Here is a tiny trained network, its code and every weight. The questions are about switching its units off for an input and a class, where a switched-off unit gives its printed mean instead of its output.

import numpy as np


def w(rows, s, z=0):
    codes = np.array(rows[::2]) - 128.0
    scale = np.full(codes.shape[1], s)
    scale[-1] = z or s
    return codes * scale


def norm(h):
    return h / np.sqrt((h * h).mean(-1, keepdims=True) + 1e-5)


def f(y):
    return np.maximum(y, 0)


def log_softmax(a):
    a = a - a.max(-1, keepdims=True)
    return a - np.log(np.exp(a).sum(-1, keepdims=True))


def net(x, mask):
    res = np.array(x, float).reshape(1, 7) / 4 @ E
    u = 0
    for l in range(4):
        y = f(norm(res) @ A[l][:, :-1].T + A[l][:, -1])
        res = res + np.where(mask[u : u + 3], y, B[l][:, -1]) @ B[l][:, :-1]
        u += 3
    return log_softmax(norm(res)[-1] @ U[:, :-1].T + U[:, -1])


A, B = {}, {}
E = w([
[48,144,160,228,200,157,167,95,80],'x0',
[69,73,115,172,73,104,158,145,150],'x1',
[242,78,48,139,142,86,181,76,110],'x2',
[187,61,242,147,224,161,170,126,114],'x3',
[151,163,215,97,32,153,234,155,133],'x4',
[87,24,131,34,161,140,207,55,233],'x5',
[108,148,134,48,42,1,129,40,113],'x6',
],0.0083)
A[0] = w([
[152,2,119,123,143,104,192,75,174,49],'0.n1',
[185,71,47,131,163,95,85,137,124,2],'0.n2',
[158,57,168,136,170,136,113,58,98,33],'0.n3',
],0.0078,0.0055)
B[0] = w([
[254,100,56,143,185,123,92,175,180,255],'0.n1',
[175,73,31,57,173,206,154,185,143,208],'0.n2',
[146,210,161,154,149,19,207,229,103,191],'0.n3',
],0.0085,0.0032)
A[1] = w([
[158,193,174,158,203,216,55,235,114,15],'1.n1',
[69,77,254,98,171,174,115,8,139,4],'1.n2',
[112,118,153,63,79,197,93,164,212,124],'1.n3',
],0.0077,0.0032)
B[1] = w([
[51,150,152,136,220,158,113,134,177,253],'1.n1',
[166,7,97,97,135,66,130,151,118,167],'1.n2',
[82,168,116,110,62,147,167,143,83,202],'1.n3',
],0.013,0.0062)
A[2] = w([
[254,160,186,191,138,59,194,80,59,41],'2.n1',
[123,127,35,173,161,117,63,34,130,46],'2.n2',
[149,147,98,135,136,240,180,181,179,4],'2.n3',
],0.0076,0.004)
B[2] = w([
[97,152,204,196,43,215,165,161,44,245],'2.n1',
[181,101,87,178,158,94,186,6,52,252],'2.n2',
[118,57,130,145,104,113,130,81,83,247],'2.n3',
],0.012,0.0028)
A[3] = w([
[154,12,72,44,188,175,61,21,225,130],'3.n1',
[83,59,219,93,114,204,235,147,239,3],'3.n2',
[1,126,90,81,75,47,61,62,130,61],'3.n3',
],0.0063,0.0049)
B[3] = w([
[110,98,157,121,168,32,150,200,154,254],'3.n1',
[174,54,103,166,119,6,209,78,76,189],'3.n2',
[130,174,192,117,167,165,167,128,181,200],'3.n3',
],0.015,0.0051)
U = w([
[212,36,79,99,185,96,183,119,138,189],'0',
[68,200,171,167,238,221,56,185,168,193],'1',
[152,208,129,8,13,109,109,139,156,70],'2',
[116,144,40,172,115,111,151,44,99,1],'3',
[147,138,152,175,42,161,212,160,65,129],'4',
],0.014,0.0084)

Each question gives the input, the list of numbers given to net, and the class t.
The units are the neurons (one row each of A and B). Each row of codes is followed by its name. A weight is (code - 128) times the scale printed after its matrix; where a second scale follows, it is the last column's (A, B and U).
mask holds one flag per neuron, layer by layer. A switched-off neuron (its flag False) gives its mean, the last column of its row in B, instead of its output. The means were averaged over made-up inputs and are rounded, as every weight is.
A unit's drop is (log p(t) with every unit on - log p(t) with that unit switched off) / (log p(t) with every unit on - log p(t) with every unit switched off).
The circuit of an input: a set's keep is (log p(t) with only the set's units on - log p(t) with every unit switched off) / (log p(t) with every unit on - log p(t) with every unit switched off). Starting from all 12 units, units are removed one at a time, each time the one whose removal leaves the highest keep (on an exact tie, the one counted first), for as long as the keep stays at least 0.8.
circuit, biggest first: the units of the circuit, biggest drop first
k most important neurons: the k neurons with the biggest drops, biggest first
k most important neurons of layer l: the k neurons of layer l with the biggest drops, biggest first
drop of u: that unit's drop, to one decimal
input [3,3,-5,-2,5,6,7], class 0: circuit, biggest first -> [3.n2]
input [3,-2,1,6,-5,2,0], class 1: circuit, biggest first -> [0.n3; 3.n2; 2.n2]
input [5,0,-7,2,7,1,0], class 0: circuit, biggest first -> [1.n2; 3.n2]
input [5,0,3,-1,-1,-1,-2], class 3: 4 most important neurons -> [2.n2; 3.n1; 0.n1; 3.n3]
input [5,-2,-5,-2,-6,3,-1], class 0: circuit, biggest first -> [1.n2; 2.n2]
input [-8,-6,-5,-4,-4,-8,3], class 1: circuit, biggest first -> [3.n2; 1.n1]
input [2,1,-5,3,-8,2,0], class 0: 2 most important neurons of layer 1 -> [1.n2; 1.n3]
input [3,1,0,-1,6,2,-7], class 0: 2 most important neurons -> [3.n2; 2.n1]
input [1,-7,-5,5,7,1,-8], class 0: 3 most important neurons -> [3.n2; 1.n2; 2.n3]
input [-1,8,-7,4,4,1,-6], class 0: 3 most important neurons -> [3.n2; 1.n2; 2.n1]
input [-2,5,7,2,0,-2,5], class 4: 2 most important neurons -> [2.n1; 1.n1]
input [-3,8,-6,-8,2,7,-8], class 4: 2 most important neurons -> [1.n3; 3.n2]
input [2,7,-6,1,6,8,-4], class 0: 2 most important neurons -> [3.n2; 1.n2]
input [7,7,7,1,4,0,7], class 4: circuit, biggest first -> [2.n1]
input [-2,-2,8,1,7,-4,-4], class 4: drop of 2.n1 -> 0.1
input [0,-8,7,-3,6,-5,8], class 4: drop of 2.n1 -> 1.5
input [3,6,-5,-3,2,-4,7], class 2: drop of 1.n1 -> 1.7
